Below is a small trained network, with its code and all its weights. Each question gives an input and a target symbol and asks what happens when units are switched off, that is, made to give their printed mean instead of their output.

import numpy as np


def w(rows, s, z=0):
    codes = np.array(rows[::2]) - 128.0
    scale = np.full(codes.shape[1], s)
    scale[-1] = z or s
    return codes * scale


def norm(h):
    return h / np.sqrt((h * h).mean(-1, keepdims=True) + 1e-5)


def f(y):
    return y / 2 * (1 + np.tanh(0.7978845608 * (y + 0.044715 * y**3)))


def softmax(a):
    e = np.exp(a - a.max(-1, keepdims=True))
    return e / e.sum(-1, keepdims=True)


def log_softmax(a):
    a = a - a.max(-1, keepdims=True)
    return a - np.log(np.exp(a).sum(-1, keepdims=True))


def net(x, mask):
    ids = ['αβγδηθμξπστφψω'.index(c) for c in x.split()]
    T = len(ids)
    res = E[ids] + P[:T]
    u = 0
    for l in range(3):
        q, k, v = (norm(res) @ M[l].T for M in (Q, K, V))
        z = softmax(np.where(np.tri(T) > 0, q @ k.T / 4**0.5, -1e9)) @ v
        res = res + np.where(mask[u], z, O[l][:, -1]) @ O[l][:, :-1]
        u += 1
        y = f(norm(res) @ A[l][:, :-1].T + A[l][:, -1])
        res = res + np.where(mask[u : u + 8], y, B[l][:, -1]) @ B[l][:, :-1]
        u += 8
    return log_softmax(norm(res)[-1] @ U[:, :-1].T + U[:, -1])


Q, K, V, O, A, B = {}, {}, {}, {}, {}, {}
E = w([
[98,134,192,51,225,152],'α',
[138,168,233,45,190,113],'β',
[102,97,145,128,137,77],'γ',
[105,95,130,116,150,77],'δ',
[94,155,113,140,118,125],'η',
[120,103,124,111,142,75],'θ',
[106,107,111,108,163,79],'μ',
[109,209,122,159,148,117],'ξ',
[146,106,80,86,161,99],'π',
[159,156,138,193,151,151],'σ',
[129,117,254,118,147,152],'τ',
[139,86,109,104,189,78],'φ',
[139,68,164,133,117,94],'ψ',
[128,55,76,144,205,216],'ω',
],0.018)
P = w([
[112,171,104,91,62,246],'0',
[37,179,114,140,139,91],'1',
[45,159,117,144,142,86],'2',
[75,144,115,152,117,116],'3',
[91,139,132,160,125,119],'4',
[97,127,143,162,120,111],'5',
[112,121,150,163,123,116],'6',
],0.011)
Q[0] = w([
[104,250,113,254,106,235],'0.h1',
[137,123,115,232,163,166],'0.h1',
[133,98,118,162,205,8],'0.h1',
[156,140,142,121,57,86],'0.h1',
],0.0095)
K[0] = w([
[216,60,171,202,194,62],'0.h1',
[151,10,189,142,179,164],'0.h1',
[218,119,107,62,85,254],'0.h1',
[119,194,208,134,19,91],'0.h1',
],0.0094)
V[0] = w([
[38,78,254,155,144,69],'0.h1',
[189,165,168,75,12,89],'0.h1',
[114,186,100,58,144,130],'0.h1',
[99,158,192,163,82,218],'0.h1',
],0.0067)
O[0] = w([
[22,254,84,160,146,182,34],'0.h1',
[167,148,93,96,66,185,3],'0.h1',
[27,160,155,71,79,127,190],'0.h1',
[63,54,35,147,33,213,254],'0.h1',
],0.0077,0.0036)
A[0] = w([
[80,154,66,58,153,82,251],'0.n1',
[102,177,253,131,173,219,76],'0.n2',
[94,182,84,195,65,121,192],'0.n3',
[102,54,122,176,96,123,57],'0.n4',
[232,105,142,126,131,212,132],'0.n5',
[68,161,75,168,127,255,178],'0.n6',
[178,159,129,124,147,222,61],'0.n7',
[123,221,175,186,196,114,154],'0.n8',
],0.009,0.0032)
B[0] = w([
[114,114,200,183,49,96,219],'0.n1',
[166,69,197,83,152,86,187],'0.n2',
[205,153,150,133,225,71,221],'0.n3',
[123,160,81,119,99,110,174],'0.n4',
[176,186,130,197,153,170,133],'0.n5',
[128,136,121,109,173,66,254],'0.n6',
[125,168,1,108,144,137,122],'0.n7',
[117,122,170,209,122,120,242],'0.n8',
],0.0084,0.0063)
Q[1] = w([
[167,171,127,179,248,160],'1.h1',
[122,83,119,169,132,72],'1.h1',
[117,23,111,158,140,114],'1.h1',
[147,172,212,185,243,98],'1.h1',
],0.012)
K[1] = w([
[131,66,172,221,173,138],'1.h1',
[136,108,135,99,172,175],'1.h1',
[179,67,110,7,128,171],'1.h1',
[172,104,161,158,199,129],'1.h1',
],0.011)
V[1] = w([
[93,50,86,74,127,119],'1.h1',
[248,190,129,105,102,254],'1.h1',
[181,52,56,160,174,97],'1.h1',
[148,106,206,212,80,108],'1.h1',
],0.0077)
O[1] = w([
[70,135,90,139,145,151,141],'1.h1',
[199,130,179,178,154,132,2],'1.h1',
[97,10,132,144,158,123,174],'1.h1',
[206,119,95,109,39,235,167],'1.h1',
],0.012,0.0046)
A[1] = w([
[170,179,188,142,139,137,41],'1.n1',
[222,154,95,99,181,166,17],'1.n2',
[139,215,20,174,197,184,43],'1.n3',
[11,111,191,2,168,76,251],'1.n4',
[215,116,202,186,236,63,118],'1.n5',
[106,187,59,182,110,67,116],'1.n6',
[149,109,193,198,115,106,132],'1.n7',
[66,176,230,63,164,176,170],'1.n8',
],0.0082,0.0024)
B[1] = w([
[42,78,151,100,75,84,133],'1.n1',
[73,109,121,113,142,65,124],'1.n2',
[85,148,120,4,172,121,136],'1.n3',
[177,155,148,121,116,214,254],'1.n4',
[144,148,105,122,78,160,230],'1.n5',
[165,161,112,109,133,139,169],'1.n6',
[124,141,77,103,116,133,177],'1.n7',
[237,51,123,69,56,154,162],'1.n8',
],0.012,0.0092)
Q[2] = w([
[146,223,125,145,109,188],'2.h1',
[93,228,87,9,125,156],'2.h1',
[159,159,111,3,33,157],'2.h1',
[195,183,65,202,143,97],'2.h1',
],0.0076)
K[2] = w([
[163,188,107,135,90,106],'2.h1',
[51,243,167,108,100,30],'2.h1',
[185,179,152,58,19,110],'2.h1',
[232,184,66,254,182,137],'2.h1',
],0.008)
V[2] = w([
[84,111,173,72,140,138],'2.h1',
[115,184,102,222,117,255],'2.h1',
[155,146,64,101,207,118],'2.h1',
[195,117,95,168,64,100],'2.h1',
],0.0082)
O[2] = w([
[37,129,254,150,188,161,69],'2.h1',
[198,114,3,196,218,243,253],'2.h1',
[151,64,125,138,58,115,99],'2.h1',
[169,14,57,157,188,247,225],'2.h1',
],0.005,0.0039)
A[2] = w([
[129,203,38,118,94,71,81],'2.n1',
[153,1,190,108,129,47,175],'2.n2',
[217,171,228,35,104,142,2],'2.n3',
[80,91,120,244,186,119,102],'2.n4',
[223,192,100,149,78,188,114],'2.n5',
[124,46,161,144,15,39,55],'2.n6',
[20,80,99,166,224,198,76],'2.n7',
[59,166,59,168,87,103,131],'2.n8',
],0.0088,0.0024)
B[2] = w([
[180,70,95,65,239,138,177],'2.n1',
[191,233,62,92,104,84,174],'2.n2',
[171,86,171,124,131,196,214],'2.n3',
[132,46,193,152,203,225,173],'2.n4',
[57,139,205,255,88,53,255],'2.n5',
[63,137,81,101,113,45,150],'2.n6',
[100,114,240,173,160,113,185],'2.n7',
[169,51,90,72,230,189,164],'2.n8',
],0.008,0.0077)
U = w([
[217,80,196,49,148,200,107],'α',
[221,70,115,48,80,62,167],'β',
[58,4,71,76,105,132,103],'γ',
[136,40,169,117,168,13,114],'δ',
[89,223,129,154,162,182,130],'η',
[97,144,118,132,71,178,101],'θ',
[89,168,70,108,100,199,107],'μ',
[215,183,215,175,173,79,63],'ξ',
[66,154,168,114,96,44,252],'π',
[218,73,47,202,139,151,101],'σ',
[121,137,71,30,211,155,194],'τ',
[99,125,164,213,50,114,91],'φ',
[185,154,116,104,223,76,157],'ψ',
[96,71,216,153,254,177,76],'ω',
],0.0088,0.0034)

Each question gives the input, a string of symbols that net reads in full, and the target symbol t.
The units are the heads (4 rows each of Q, K, V and O) and the neurons (one row each of A and B). Each row of codes is followed by its name. A weight is (code - 128) times the scale printed after its matrix; where a second scale follows, it is the last column's (O, A, B and U).
mask holds one flag per unit, layer by layer, with each layer's heads first. A switched-off unit (its flag False) gives its mean, the last column of its rows in O or B, instead of its output. The means were averaged over made-up inputs and are rounded, as every weight is.
A unit's drop is (log p(t) with every unit on - log p(t) with that unit switched off) / (log p(t) with every unit on - log p(t) with every unit switched off).
The circuit of an input: a set's keep is (log p(t) with only the set's units on - log p(t) with every unit switched off) / (log p(t) with every unit on - log p(t) with every unit switched off). Starting from the 12 units with the biggest drops (on a tie, the unit counted first), units are removed one at a time, each time the one whose removal leaves the highest keep (on an exact tie, the one counted first), for as long as the keep stays at least 0.8.
units of the circuit, in order: the units of the circuit, biggest drop first
unit that matters most: the unit with the biggest drop
k most important neurons: the k neurons with the biggest drops, biggest first
top k neurons in layer l: the k neurons of layer l with the biggest drops, biggest first
input π π σ β φ, target β: units of the circuit, in order : [0.h1 2.n2]
input π θ τ σ π, target β: 2 most important neurons : [0.n5 1.n4]
input ξ θ σ π, target π: unit that matters most : 0.n3
input σ η φ, target γ: units of the circuit, in order : [0.h1 0.n5 1.h1]
input π η ω π δ, target β: 2 most important neurons : [0.n5 2.n2]
input σ π η σ π τ σ, target τ: units of the circuit, in order : [0.h1 1.n3 0.n1]
input β γ δ π π, target ξ: units of the circuit, in order : [0.n1 1.h1]
input δ ψ μ σ σ γ, target μ: units of the circuit, in order : [1.h1 0.h1]
input ω σ φ π σ σ ξ, target σ: 2 most important neurons : [1.n7 1.n4]
input π π π, target β: top 2 neurons in layer 2 : [2.n2 2.n6]
input ξ ω ω η α θ, target π: 2 most important neurons : [0.n3 0.n6]
input σ φ σ ψ π φ σ, target φ: top 2 neurons in layer 1 : [1.n1 1.n4]
input δ σ ξ ξ β β φ, target μ: 3 most important neurons : [0.n8 0.n3 1.n4]
input σ α θ μ σ π, target γ: units of the circuit, in order : [1.h1]
input π σ σ γ μ, target β: 3 most important neurons : [0.n5 2.n2 2.n6]
input φ η β φ π, target α: top 2 neurons in layer 1 : [1.n4 1.n5]
input β γ σ φ τ θ, target ξ: 2 most important neurons : [2.n5 2.n1]
input θ π π φ, target φ: 2 most important neurons : [0.n1 0.n3]
input β τ σ η ψ ω ξ, target ω: 2 most important neurons : [0.n8 2.n4]
input γ σ σ σ ξ τ δ, target τ: most important neuron : [0.n8]
input η η φ ξ σ ψ, target ω: 4 most important neurons : [0.n6 1.n4 1.n8 0.n1]
input η σ μ, target ω: 2 most important neurons : [1.n4 0.n6]
input φ ξ θ, target α: 2 most important neurons : [1.n4 1.n5]
input α π η π, target η: 2 most important neurons : [1.n4 0.n1]
input σ τ π, target γ: top 2 neurons in layer 0 : [0.n5 0.n1]
input π σ η γ, target β: top 2 neurons in layer 0 : [0.n5 0.n8]
input σ ω π γ, target γ: unit that matters most : 0.h1
